Below are the code and all the weights of a small trained network. Each question names an input and a target symbol and asks about switching units off, where a switched-off unit gives its printed mean instead of its output.

import numpy as np


def w(rows, s, z=0):
    codes = np.array(rows[::2]) - 128.0
    scale = np.full(codes.shape[1], s)
    scale[-1] = z or s
    return codes * scale


def norm(h):
    return h / np.sqrt((h * h).mean(-1, keepdims=True) + 1e-5)


def f(y):
    return y / 2 * (1 + np.tanh(0.7978845608 * (y + 0.044715 * y**3)))


def softmax(a):
    e = np.exp(a - a.max(-1, keepdims=True))
    return e / e.sum(-1, keepdims=True)


def log_softmax(a):
    a = a - a.max(-1, keepdims=True)
    return a - np.log(np.exp(a).sum(-1, keepdims=True))


def net(x, mask):
    ids = ['ΔΛΞΠαβγεζηθμστφψ'.index(c) for c in x.split()]
    T = len(ids)
    res = E[ids] + P[:T]
    u = 0
    for l in range(2):
        q, k, v = (norm(res) @ M[l].T for M in (Q, K, V))
        z = softmax(np.where(np.tri(T) > 0, q @ k.T / 2**0.5, -1e9)) @ v
        res = res + np.where(mask[u], z, O[l][:, -1]) @ O[l][:, :-1]
        u += 1
        y = f(norm(res) @ A[l][:, :-1].T + A[l][:, -1])
        res = res + np.where(mask[u : u + 4], y, B[l][:, -1]) @ B[l][:, :-1]
        u += 4
    return log_softmax(norm(res)[-1] @ U[:, :-1].T + U[:, -1])


Q, K, V, O, A, B = {}, {}, {}, {}, {}, {}
E = w([
[152,147,149,135,159,169,85,125,97,127],'Δ',
[133,55,161,196,137,134,135,118,156,147],'Λ',
[142,32,118,160,124,133,96,114,127,111],'Ξ',
[153,197,128,101,173,156,92,102,101,121],'Π',
[182,170,125,139,185,152,81,145,102,117],'α',
[132,111,22,143,92,83,162,166,123,164],'β',
[100,149,60,155,74,155,163,97,96,119],'γ',
[171,170,79,175,175,18,173,22,104,149],'ε',
[154,143,111,122,133,153,209,42,126,40],'ζ',
[135,129,131,181,52,86,92,105,182,104],'η',
[68,169,139,224,109,133,179,122,111,200],'θ',
[113,189,156,141,196,130,109,141,114,156],'μ',
[98,196,49,124,178,168,184,175,249,112],'σ',
[160,172,140,120,196,139,100,150,134,105],'τ',
[163,131,227,83,76,67,232,117,28,50],'φ',
[79,194,144,104,156,151,87,79,114,117],'ψ',
],0.016)
P = w([
[210,42,174,38,68,211,188,140,115,254],'0',
[186,139,40,173,134,214,83,103,74,137],'1',
[172,170,42,167,142,184,64,90,110,112],'2',
[134,160,59,178,142,140,92,88,124,94],'3',
[100,163,67,193,153,103,90,93,133,70],'4',
[87,172,75,175,149,76,93,99,152,30],'5',
[65,174,79,196,142,56,92,94,150,12],'6',
[47,179,96,204,131,50,100,102,157,9],'7',
],0.0064)
Q[0] = w([
[108,84,76,235,150,200,190,83,104,71],'L0H1',
[108,43,94,139,59,1,223,105,184,115],'L0H1',
],0.0082)
K[0] = w([
[51,194,156,104,143,1,107,217,130,85],'L0H1',
[118,157,82,190,159,38,123,94,136,31],'L0H1',
],0.0077)
V[0] = w([
[75,94,150,71,103,138,74,2,116,164],'L0H1',
[60,162,125,132,231,187,184,160,154,152],'L0H1',
],0.0083)
O[0] = w([
[202,172,177,54,36,2,56,75,158,214,1],'L0H1',
[27,32,32,21,220,118,131,69,119,222,92],'L0H1',
],0.006,0.0039)
A[0] = w([
[121,108,113,4,209,87,59,119,150,187,3],'L0N1',
[57,213,132,67,203,141,72,99,15,143,22],'L0N2',
[117,61,1,178,52,37,143,100,125,147,69],'L0N3',
[164,101,102,123,179,140,41,23,68,125,116],'L0N4',
],0.0061,0.0048)
B[0] = w([
[130,105,114,177,1,165,81,108,138,97,147],'L0N1',
[195,90,90,142,179,91,108,171,144,44,165],'L0N2',
[142,159,135,216,135,150,175,80,118,176,254],'L0N3',
[107,127,142,108,202,92,176,143,166,115,182],'L0N4',
],0.0091,0.0054)
Q[1] = w([
[161,180,174,91,252,130,16,173,78,128],'L1H1',
[119,90,207,174,137,116,166,97,227,99],'L1H1',
],0.011)
K[1] = w([
[247,87,127,49,138,139,125,124,147,206],'L1H1',
[12,178,113,112,89,31,148,115,161,95],'L1H1',
],0.011)
V[1] = w([
[167,53,138,71,101,253,36,52,163,18],'L1H1',
[194,212,61,35,94,91,252,22,124,72],'L1H1',
],0.0056)
O[1] = w([
[157,74,79,179,87,122,248,121,188,102,2],'L1H1',
[167,109,29,215,208,249,78,3,153,2,180],'L1H1',
],0.0082,0.0033)
A[1] = w([
[159,158,12,152,181,65,111,83,117,79,111],'L1N1',
[61,177,197,82,206,238,30,109,42,136,1],'L1N2',
[179,45,98,84,77,2,67,170,125,136,89],'L1N3',
[107,84,147,172,177,138,107,236,84,65,52],'L1N4',
],0.0073,0.0049)
B[1] = w([
[112,100,173,129,72,144,151,141,110,246,254],'L1N1',
[87,128,60,12,35,12,191,152,127,156,153],'L1N2',
[170,77,51,177,133,146,60,139,26,62,145],'L1N3',
[154,116,163,111,132,176,113,177,184,183,169],'L1N4',
],0.012,0.0077)
U = w([
[159,177,85,156,216,55,142,179,102,83,119],'Δ',
[177,66,203,115,79,85,166,135,71,171,3],'Λ',
[111,48,60,142,86,96,120,151,95,77,97],'Ξ',
[163,167,205,132,177,76,123,54,116,185,89],'Π',
[135,126,119,154,136,64,255,184,153,115,47],'α',
[140,142,216,110,145,178,143,185,176,161,135],'β',
[120,190,103,144,96,234,81,154,66,155,68],'γ',
[87,114,104,141,62,123,15,92,129,156,68],'ε',
[124,136,84,134,176,143,137,95,146,52,230],'ζ',
[165,190,135,157,64,86,113,137,195,95,138],'η',
[94,164,127,49,70,105,156,127,118,149,232],'θ',
[64,71,141,90,177,121,149,97,96,131,155],'μ',
[76,171,39,107,210,143,89,130,172,101,165],'σ',
[102,98,133,104,153,138,104,134,118,129,143],'τ',
[105,174,208,107,125,170,126,117,83,64,252],'φ',
[165,104,89,129,86,95,166,81,220,159,95],'ψ',
],0.0094,0.0048)

Each question gives the input, a string of symbols that net reads in full, and the target symbol t.
The units are the heads (2 rows each of Q, K, V and O) and the neurons (one row each of A and B). Each row of codes is followed by its name. A weight is (code - 128) times the scale printed after its matrix; where a second scale follows, it is the last column's (O, A, B and U).
mask holds one flag per unit, layer by layer, with each layer's heads first. A switched-off unit (its flag False) gives its mean, the last column of its rows in O or B, instead of its output. The means were averaged over made-up inputs and are rounded, as every weight is.
A unit's drop is (log p(t) with every unit on - log p(t) with that unit switched off) / (log p(t) with every unit on - log p(t) with every unit switched off).
The circuit of an input: a set's keep is (log p(t) with only the set's units on - log p(t) with every unit switched off) / (log p(t) with every unit on - log p(t) with every unit switched off). Starting from all 10 units, units are removed one at a time, each time the one whose removal leaves the highest keep (on an exact tie, the one counted first), for as long as the keep stays at least 0.8.
units of the circuit, in order: the units of the circuit, biggest drop first
most important unit: the unit with the biggest drop
k most important neurons: the k neurons with the biggest drops, biggest first
top k neurons in layer l: the k neurons of layer l with the biggest drops, biggest first
input μ β Λ, target μ: units of the circuit, in order => L0H1, L0N4, L1N1, L1H1
input Λ β Λ ψ φ ψ Ξ, target ψ: most important unit => L1H1
input Δ α Π β β β τ, target Λ: units of the circuit, in order => L0H1, L1N1, L1H1
input τ β α, target α: units of the circuit, in order => L1H1, L0H1, L0N1
input β μ Ξ, target μ: units of the circuit, in order => L0H1, L0N4
input μ Λ Π Π β τ μ Π, target Ξ: units of the circuit, in order => L0H1, L0N1, L0N2, L1H1
input Π θ Π, target ψ: 2 most important neurons => L0N1, L1N1
input Λ η β Λ Λ γ β μ, target Δ: 2 most important neurons => L1N1, L1N3
input Δ Λ β ψ, target Λ: units of the circuit, in order => L1N1, L0N2, L1H1
input β β β β β θ γ Ξ, target θ: 2 most important neurons => L0N3, L1N2
input β Λ Π β β θ Λ, target θ: units of the circuit, in order => L1H1, L1N2
input β β β Λ β Λ, target β: units of the circuit, in order => L1N4, L1H1, L0N3
input Π β α, target ψ: units of the circuit, in order => L1H1, L0H1, L0N1
input ζ β Λ β ψ Δ, target ζ: units of the circuit, in order => L1H1
input α β φ ε β ψ Π μ, target β: 2 most important neurons => L1N4, L0N2
input β Λ β, target α: units of the circuit, in order => L1H1, L1N1
input β Π β β β Π α, target θ: units of the circuit, in order => L1N2, L1H1
input Λ β μ β ε Π Δ, target Δ: top 3 neurons in layer 0 => L0N4, L0N3, L0N1
input Δ Ξ μ ψ β μ, target Λ: units of the circuit, in order => L1N1, L0H1, L1H1, L0N2
input Λ α Λ β α, target Δ: top 3 neurons in layer 0 => L0N3, L0N4, L0N1
input Π β Ξ, target β: top 2 neurons in layer 1 => L1N4, L1N3
input β β β Λ Λ β, target α: 2 most important neurons => L1N1, L0N3
input Λ ε ζ Λ, target ζ: top neuron in layer 0 => L0N3
input Λ Ξ β η ε β Π, target Δ: 2 most important neurons => L1N3, L0N3
input Λ β τ, target Δ: top 2 neurons in layer 1 => L1N1, L1N3
